Each row has a class, written after it.
[-194   25    3  115 -143 -141  -72  -30 -190  278 -142  -44   27    5
  -35  165  114  -82    9   93   82   96   49   12   21  -52   70  150
   50  110   98  210   95 -201]
j408
[-410  423 -251  475  -60 -436  236  -55  105  477  394 -562 -120 -609
 -480 -202  -13  186  -10  410  248    4  665 -225  125 -305   54  100
 -211 -222 -141   73  327   39]
j586
[ -92  -75 -118  152  -39 -222   82 -229   76   53   69  111  108  -26
  -65  -40 -183   72  -38  202   84  -28   67  -31  331  -17 -118  -39
  119  -55  119 -122  158  -49]
j620
[  96 -102   48  282   98 -477   91 -388  448 -128  263  273 -148 -188
 -343 -174 -307   96 -225  321   21  -59   54 -224  421  -47  -93    8
 -165  121  244  298 -180  174]
j620
[-270  306 -286   -7  -25  -36  172  112   49  143  339 -122   19 -244
   11 -126   57   88  100   49   50 -310  565 -133 -334 -228 -159  -47
   17 -298 -272 -391  196  237]
j485
[ 122 -197  109   53  -52  -24  -79 -173  -68   38 -172  347  122  187
  251  161   39 -130 -136  -55    5   56 -349   75  249    2 -115   65
  -52  300  135  248 -177  -33]
j122
[ 132 -185   75  141   43  -71  -38 -368   41  -13  -23   47   76   39
    4  -63 -147  141  -74   75    0  155 -304  101  512  168  -41  -50
   64  124  210  140  -23 -115]
j507
[ 149 -142   96  -35    8   29 -109  -77  -70  115   93   77   48   83
  463   64   78    2 -177 -120  -30   14 -302   98  194   -8 -155  -56
  -83  353  -90  315 -243  105]
j897
[  93  -23  -97  166  184 -339  178 -304  430 -155  484 -204  -60 -359
 -306 -403 -367  355  -43  304   30  -71  163 -220  511   94  -88 -222
  -54 -113   37 -157  165  190]
j897
[  65 -361   11  -69  -96  278 -136 -276 -216  -95 -499  333  280  421
  255  101  -65   41   65  -69 -140  169 -361  324  370  247 -121 -201
  416  -86  298 -297  102 -256]
j620
[ 160  -89  -30  -14   52  278   97 -174   18 -262 -156  222  170  193
  113  -83 -144   66   76 -173  -63    6  -68  165  122  159  -41  -24
  174 -223   33 -362  145  -58]
j122
[-115 -168  -51 -294  -82  240 -142   55 -371  225 -149  105  161  305
  497   70  190   39   21 -122  -52  -70 -381  281   13   84 -203 -144
  367  128   54 -278   -2  -29]
j122
[  14   77  -38  114   -2   77   16  -90  -53  184  122 -272   33  -92
    9  -95   -5  162    0  -29   24   75   42   92  150   32   86   -6
   31  -75 -129  -27  210  -26]
j499
[-175   91    4  -22  -99  -84  -45  125 -156  187 -100  -56  -98  -37
 -167   70  168 -120   31   60   35  -22  114 -110 -225 -117  172   84
   -6    3   48  128   80  -86]
j122
[-104 -117  102 -235  -69  -60 -134  196 -155  -82 -220  215 -117  156
   10  152  173 -226  -13  -14  -35  -99 -136 -145 -319  -45   39   31
   58  149  156  143 -223  -35]
j179
[ -17  104  -49   -8   42  216   53   52  -21  -72   -9 -186   13  -56
  -38  -66   16    8   88 -150   -3   31  138   23 -179   60  111  100
  -68 -242 -172 -139  133   34]
j499
[-182  203  -72   55  -24  -52   40  172  -33  282  190 -437 -149 -270
 -247  -68  102   66   64   98   89   20  308  -51 -198  -64  207   95
  -43 -126 -154   63  220  -28]
j620
[ -15 -135   82 -357  -18  136 -196  209 -214   13 -133 -118  -57  181
   45   54   52   17   37  -50  -66   65 -224   71 -123  166  132 -129
  226   -2   54  -38  -29 -122]
j129
[-153  -77   78 -348 -128  237 -316  301 -484  429 -161 -314  -97   85
  232  172  443  -50   35 -120  -51  149 -236  146 -350   44  161 -105
  158  189  -57  243  -48 -161]
j507
[  40 -240  122 -439  -53  223 -206  234 -296 -203 -322  417   41  440
  436  223  234 -247  -20 -280 -119 -107 -425   70 -337   42 -102  -72
  199  228   82  -31 -303  -24]
j268
[ -58   13 -132 -128  -12  186   73   43 -109   44   60  -31   60   95
  153  -13   45   85   61  -78   29  -94   51  182 -123   12 -104  -63
  181 -137  -83 -285   99   59]
j179
[  28  137  -66  260   93 -281  200 -237  314  -84  354  -33  -42 -301
 -187 -227 -172  139  -92  171   76  -83  228 -199  263  -79  -92   67
 -198  -28  -37   64   11  216]
j485
[ 117   41  115   40   14   74  -62    2   30  -49  -70   38  -45  -40
   32  106   92 -146  -38 -130  -50   89   32  -36 -179  -34  115  195
 -227   81  -82  320 -157    4]
j620
[  90   85  114   50  -33  174   17   31  -75 -163 -294  256   27   92
   68  179  159 -285  -15 -255  -19   75   50  -32 -286  -67  151  318
 -221   28  -39  199 -101  -94]
j122
[  84 -105  100 -181   76 -136  -93  141   12   35  264 -103 -116  -25
  190  -13   66   -6 -181  -33   56 -111 -292  -79   51  -47  -71 -127
 -160  374  -65  309 -293  163]
j897
[  85  -36   39 -164  149   -9   18  134  172 -171  298 -216 -143 -185
  -77 -192  -55   58  -76  -55   33  -98  -77 -124  -97   85   46  -78
 -169   22 -135   79 -180  176]
j507
[ 203  -74   49  115   99 -109  125 -202  348 -342   72  179  -41  -88
 -271 -114 -292   -4  -83   83  -15   -9   36 -154  187   74   16   31
 -204  -71   87   28  -69  128]
j129
[  26 -106  158 -176   29  -13 -181   85  -98 -122 -194   89  -66  136
   17   82   78 -102  -19  -15  -82   37 -259  -40  -96   60   36   15
   45  154  144  117 -224  -60]
j499
[ 127  -54    2 -146   56  308  -24  -57 -141   17   15  -66  134  138
  324  -95   44  147   11 -179  -51   17 -331  279  104  141  -96  -68
  228   10  -84 -169   53   37]
j485
[  17  -21   68 -169  -97  385  -34   89 -228 -239 -541  200  107  282
   -6  212  121 -255  195 -235  -78  142  -56   85 -376   98  174  224
   79 -210   66 -159   52 -173]
j268
[ -11  123   47  387   15 -421   59 -232  230  136  190 -121 -152 -346
 -435  -77  -53  -19 -151  235  108   73  195 -260  245 -130  167  197
 -370  122   90  531   37    9]
j122
[-245  -90  -78 -396 -123  163 -142  281 -356   94 -200    6   24  253
  162   96  218  -58  104  -69  -42  -81 -105   78 -369   -1   -4 -150
  367  -57   24 -284   57  -85]
j620
[ -28  107   42  -26  -35  222   29  146 -127 -104 -240  149   78  105
  124  164  166 -238   64 -208   18   -5   66   24 -388  -57   65  245
  -61  -50 -126  -41  -33  -25]
j499
[ 272  -87  223 -173   49  324  -74   77  -61 -348 -290  391   65  349
  326  223  102 -289  -83 -422 -107  -11 -285  126 -298   10  -34  178
 -126  179  -46  173 -393   10]
j408
[ 191 -140   94   79    5   38  -40 -233   11   44   46  249  135  151
  453   79    8  -19 -210 -179  -15   14 -302  180  250  -36 -222    2
  -97  344  -45  300 -248  111]
j408
[ 258 -244  167  -77  145  -74  -38 -239  218 -517 -125  397   39  158
  -30  -64 -244  -24  -97  -23 -102   32 -307 -117  248  160  -57  -47
  -17   69  225    7 -253   35]
j499
[-201  447 -152  281  -75  137  107   95 -171  592  184 -437   46 -257
  193   79  334   -3   40 -127  140  -17  385  141 -230 -238   16  286
 -227  -36 -433  111  256   92]
j129
[-121  195 -135  265  -98  -82  125  -27  -35  359  228  -50   53 -162
  167   58  167  -27 -108  -44  135 -123  231   -9  -48 -260 -114  149
 -200   81 -241  140  103  112]
j586
[ 262  -51  164 -278  263   24   59   -4  343 -899 -171  224 -147  105
 -568 -148 -344 -139   36  -43 -136  -23   52 -324 -253  171  230    1
  -76 -369  185 -137 -148   12]
j129
[ -59  -96  -77   19    0 -163  -25 -154   -2  290  287 -316  -12 -150
  -38 -229 -114  341  -56  208   27   24 -104   14  412   69  -34 -276
  194    1   39  -53  250  -19]
j586
[  -6  169   22  371  -73 -193   96 -158  117  127    5   22  -16 -201
 -187  118   55 -160  -60   30  100   62  210 -136   -8 -178   96  337
 -397   76  -57  403  -10   -3]
j507
[  42   67 -137  140  -62  339  129 -259 -139   78 -162  173  285  183
  338   88   24   43   87 -191  -13   26   15  317   96   52 -150  167
  159 -164  -77 -341  220  -40]
j179
[-171  151 -223  331 -100   13  259 -259   66   69  -96   16  145 -132
 -308  -33 -141   48  179  136  105   36  402   21   81   12   26  226
   20 -435   19 -345  382  -65]
j507
[ 159  -45  101 -174   88  236   25   41   15 -436 -182  300   58  208
  173   68   20 -197    9 -250 -109  -61  -97  -45 -240   60  -19  104
  -40  -28  -35 -107 -216   65]
j620
[  29   89   -8  145   57  -76  120 -141  173 -106   59   50  -29 -120
 -240  -57 -127   -6  -31   55   42  -17  177  -75   20  -38   52  103
 -142 -126   13   48   46   53]
j129
[ 240 -199  112 -224  124  251    2  -12   82 -437 -135  136   35  184
   37  -93 -192   17   37 -167 -104   54 -247   63    9  290   68  -56
  143 -148   39 -197  -73  -59]
j507
[ 348  -96   87  300   22  222  134 -519   96 -259 -333  372  285  220
  140   99 -218  -49  -13 -152  -69  234 -203  214  466  165  -33  244
  -47  -69  132  -34  104 -138]
j179
[-228   26   27    2 -154 -202 -101   74 -171  208 -173  145  -53   -3
  -31  196  204 -189    4   95   23  -19   89 -137 -180 -190   11  114
  -49   99  109  267  -79  -57]
j485
[ 151  -66  146   62   76 -119   14 -142  187 -274  -51  138  -62    0
 -295   13 -141  -63  -52   25   -4   52   -1 -120   81   57  110   77
 -140   21  166  213 -117  -51]
j408
[-101   82   -3   56  -95   55   -3  -16 -110  176 -108 -237    1  -86
 -149   32   71   -1   98   35   44  164   82    3  -71   37  188  155
  -32 -103  -32   91  133 -100]
j507
[ -64   41  -89  367 -151   32   58 -314  -86  329 -158   20  217  -24
   -8  134  -26   43   23   75   92  196   67  185  341   -9   -4  153
  -24  -53   39   48  291 -153]
j129
[ 101 -306  125 -570   76  179 -204  249 -126 -300 -114  107  -74  271
  174  -43   48   -6   17 -139 -115  -47 -435   -5 -199  208   10 -269
  219  108  112 -117 -251   29]
j122
[  -9  121 -188  360   30 -204  201 -293  146  332  548 -249    2 -290
   35 -236  -91  313 -183  116  148  -89  173   96  435  -99 -140  -48
  -88   18 -158   78  199  174]
j586
[ -26 -234  211 -403  -11   12 -281  220 -228 -134 -307  178 -113  311
   74  181  181 -191  -20 -100  -91   11 -375  -38 -250   52   32  -98
  135  252  237  193 -346 -118]
j408
[ -16 -186   47 -369  -42  263 -106  157 -227 -196 -327  178   57  308
  109  126   78 -123   92  -99  -76   30 -242   64 -250  130   28  -63
  251  -41  112 -225  -65 -101]
j620
[ -36  141   47  -56  -53  144    3  234 -177   87  -75   23   23   88
  293  184  250 -208  -15 -251   37  -54   21   26 -361 -159   19  224
 -132  131 -233  142  -81   11]
j897
[-262   63  -85  -68 -184   52   25   88 -243   32 -437  131   40  168
 -256  203  114 -163  235   62   17   26  180  -24 -335  -58  123  189
  197 -280  176 -273  232 -215]
j179
[ 115   54   64 -223  209  -26   46  147  227 -343  298 -190 -185 -194
 -120 -239  -63   44  -44  -49  -42 -138   82 -236 -211   59   76  -62
 -155  -44 -135    0 -181  235]
j897
[  29  186 -102  185   -3  210  179 -195   90 -177 -159  -12  126 -116
 -260  -77 -108   36  186  -37  -24  149  399  -12  -64   56  160  167
   -8 -487  -65 -246  343  -77]
j485
[  68  -21   50  155  -49  290  -49 -227 -200  188 -234 -159  148   42
   81   22   51   98   45 -114   -5  293 -162  289  234  176  143  139
  104  -63    6   86  230 -216]
j129
[  85  -62   55 -243   32  284  -76   66 -119 -142 -162  -60   35   97
   69    1   25  -13   87 -158  -79   94  -53   50 -160  144  125  -83
  111 -152  -50 -124   37  -61]
j129
[ -69 -111  -86 -342   34  180  -25  116 -139 -102  -15   38   21  174
   67  -96   19   99   98  -48  -55 -109  -95  114 -145  106  -74 -239
  334 -151   60 -430   46   23]
j122
[  40 -232  151 -258   43 -174 -113   24   52 -335 -104  224 -126  125
 -174  -33  -85  -59  -52  107  -70  -42 -222 -197   -7   85   37 -153
  104  104  291   84 -211  -18]
j268
[ -59 -416   54 -552   28 -196 -249  199 -128 -116   30  204  -80  273
  246   43   28   -7 -109  130  -45 -135 -553  -64   36  134 -200 -356
  288  364  254  -28 -327   57]
j620
[  84 -206  -54   56   39 -143   54 -305  139  -60  149   92   76   47
   -1 -141 -287  253  -63  142    8   28 -107   60  525  149 -135 -175
  202  -47  152 -143  106  -17]
j179
[  26  -71  -28  -12   28   26   15  -31    6   83  125  -89   25  -34
   56  -81  -32   70  -47   -3   51   -6 -159   63  155   62  -23  -53
  -17   62  -28   18   44   58]
j122
[ -32  174 -102  311   68 -164  202 -206  225   55  303 -370  -89 -407
 -443 -289 -171  210    6  164   90   47  345 -136  208  -10  167   80
 -148 -250  -87   33  309   47]
j897
[ -45  191  -81  -65   22  329  137  104  -50 -106  -35  -71   52   16
   -1  -32   80   -8  143 -212  -12  -87  292  123 -429  -16   17  134
   52 -302 -204 -312  123   52]
j408
[-167 -169   76 -135 -162 -105 -254   86 -344  357 -201  233   49  229
  410  251  269 -148 -108   -3    3  -31 -423   82   30 -115 -159  -44
  151  419  145  300 -181  -97]
j485
[ -80  -97  -47   18  -69  125   62 -213  -15 -246 -490  343  203  230
 -235   63 -182  -41  261  136 -100  126   55   61   55  155   17   22
  371 -360  322 -519  249 -219]
j620
[ 220 -168   -2  -31  -35  442  -53 -219 -212   -7 -238  302  315  361
  631  148   66   -9   -6 -338 -100  100 -346  386  188  137 -229   14
  158   51  -88 -129  -12  -19]
j268
[-149  103  -42 -358   44  182   39  399  -60 -266  -93  -61 -165   33
 -273  -95   95  -93  207 -133  -26 -160  248 -136 -679   28  218   50
  144 -359  -53 -362  101  -11]
j122
[-367  -18  -31 -345 -179 -217 -234  345 -339  337  -99  -55 -186   47
  -64  180  327 -129   57  134   -5 -132   66 -164 -424 -188   44  -81
  107  119  139   60  -54  -81]
j122
[  23  -41   51 -199  -46  352 -125  213 -282  134 -158    1   62  206
  387  129  255 -107   11 -291  -17   29 -246  249 -260   64   56   49
  102  129 -126   55  -45  -66]
j122
[-327  157 -131   76 -185  -26    4  133 -287  438  -53 -202   -7  -91
  -49   97  242  -18   94   49   87    8  219   -1 -200 -152   95   93
   94  -91  -61  -47  278 -143]
j586
